Below is a small trained network, with its code and all its weights. Each question gives an input and a class and asks what happens when units are switched off, that is, made to give their printed mean instead of their output.

import numpy as np


def w(rows, s, z=0):
    codes = np.array(rows[::2]) - 128.0
    scale = np.full(codes.shape[1], s)
    scale[-1] = z or s
    return codes * scale


def norm(h):
    return h / np.sqrt((h * h).mean(-1, keepdims=True) + 1e-5)


def f(y):
    return np.maximum(y, 0)


def log_softmax(a):
    a = a - a.max(-1, keepdims=True)
    return a - np.log(np.exp(a).sum(-1, keepdims=True))


def net(x, mask):
    res = np.array(x, float).reshape(1, 2) / 4 @ E
    u = 0
    for l in range(3):
        y = f(norm(res) @ A[l][:, :-1].T + A[l][:, -1])
        res = res + np.where(mask[u : u + 5], y, B[l][:, -1]) @ B[l][:, :-1]
        u += 5
    return log_softmax(norm(res)[-1] @ U[:, :-1].T + U[:, -1])


A, B = {}, {}
E = w([
[230,83,96,254,205],'x0',
[151,100,191,127,22],'x1',
],0.00038)
A[0] = w([
[104,167,43,122,251,3],'L0N1',
[71,168,94,88,170,99],'L0N2',
[83,149,30,136,230,11],'L0N3',
[65,163,56,94,190,99],'L0N4',
[89,205,89,112,201,151],'L0N5',
],0.0025,0.0023)
B[0] = w([
[6,50,3,210,210,205],'L0N1',
[91,103,114,136,192,203],'L0N2',
[8,86,10,218,212,199],'L0N3',
[144,87,177,147,65,223],'L0N4',
[105,103,123,118,126,253],'L0N5',
],0.0037,0.0016)
A[1] = w([
[133,67,117,33,124,46],'L1N1',
[61,197,73,97,114,209],'L1N2',
[253,122,154,191,145,8],'L1N3',
[43,153,20,106,206,138],'L1N4',
[99,61,181,40,77,58],'L1N5',
],0.0021,0.0015)
B[1] = w([
[169,180,209,99,170,144],'L1N1',
[191,59,138,202,118,210],'L1N2',
[232,3,154,107,109,182],'L1N3',
[86,43,62,131,203,251],'L1N4',
[125,226,82,102,129,195],'L1N5',
],0.0025,0.0018)
A[2] = w([
[138,253,125,155,21,85],'L2N1',
[189,140,90,179,190,122],'L2N2',
[144,63,160,139,175,98],'L2N3',
[46,94,141,35,190,30],'L2N4',
[127,205,174,157,132,6],'L2N5',
],0.0033,0.0024)
B[2] = w([
[1,201,207,23,37,247],'L2N1',
[76,158,152,43,89,224],'L2N2',
[143,134,162,219,72,244],'L2N3',
[229,211,46,60,182,208],'L2N4',
[98,37,158,143,4,130],'L2N5',
],0.0032,0.0015)
U = w([
[17,242,243,8,4,248],'0',
[202,250,7,12,236,154],'1',
[15,9,7,240,247,253],'2',
[163,238,237,229,221,3],'3',
[242,7,249,240,14,236],'4',
],0.0039,0.0036)

Each question gives the input, the list of numbers given to net, and the class t.
The units are the neurons (one row each of A and B). Each row of codes is followed by its name. A weight is (code - 128) times the scale printed after its matrix; where a second scale follows, it is the last column's (A, B and U).
mask holds one flag per neuron, layer by layer. A switched-off neuron (its flag False) gives its mean, the last column of its row in B, instead of its output. The means were averaged over made-up inputs and are rounded, as every weight is.
A unit's drop is (log p(t) with every unit on - log p(t) with that unit switched off) / (log p(t) with every unit on - log p(t) with every unit switched off).
The circuit of an input: a set's keep is (log p(t) with only the set's units on - log p(t) with every unit switched off) / (log p(t) with every unit on - log p(t) with every unit switched off). Starting from the 12 units with the biggest drops (on a tie, the unit counted first), units are removed one at a time, each time the one whose removal leaves the highest keep (on an exact tie, the one counted first), for as long as the keep stays at least 0.8.
circuit, biggest first: the units of the circuit, biggest drop first
top k neurons: the k neurons with the biggest drops, biggest first
top k neurons in layer l: the k neurons of layer l with the biggest drops, biggest first
drop of u: that unit's drop, to one decimal
input [-1,2], class 0: top 3 neurons => (L0N1, L0N3, L1N4)
input [-1,7], class 0: top neuron => (L0N1)
input [1,4], class 4: top 2 neurons => (L0N5, L0N4)
input [2,5], class 4: top 2 neurons => (L0N5, L0N1)
input [1,6], class 0: top 3 neurons => (L1N4, L0N1, L0N3)
input [-8,-5], class 1: circuit, biggest first => (L2N4, L0N1)
input [7,1], class 4: circuit, biggest first => (L0N1, L0N3)
input [-7,-3], class 1: circuit, biggest first => (L0N1, L2N4)
input [-5,1], class 1: top 3 neurons in layer 0 => (L0N3, L0N4, L0N1)
input [1,3], class 4: top 2 neurons in layer 0 => (L0N5, L0N4)
input [-8,-7], class 1: top 4 neurons => (L2N4, L0N1, L0N3, L0N4)
input [0,6], class 0: top 2 neurons => (L0N1, L0N3)
input [-3,1], class 0: top 2 neurons in layer 1 => (L1N2, L1N5)
input [-2,1], class 0: top 4 neurons => (L0N1, L0N3, L1N5, L0N2)
input [0,0], class 0: top neuron => (L0N2)
input [-6,0], class 1: top 4 neurons => (L0N3, L0N1, L0N4, L0N2)
input [-4,-1], class 1: top 3 neurons => (L0N2, L0N3, L0N1)
input [-6,1], class 1: top 2 neurons => (L0N4, L0N3)
input [-1,0], class 1: top 4 neurons => (L0N3, L0N1, L0N4, L2N4)
input [4,6], class 4: drop of L2N4 => 0.0
input [-2,-1], class 1: drop of L0N4 => 0.1
input [6,8], class 4: drop of L0N1 => 0.1
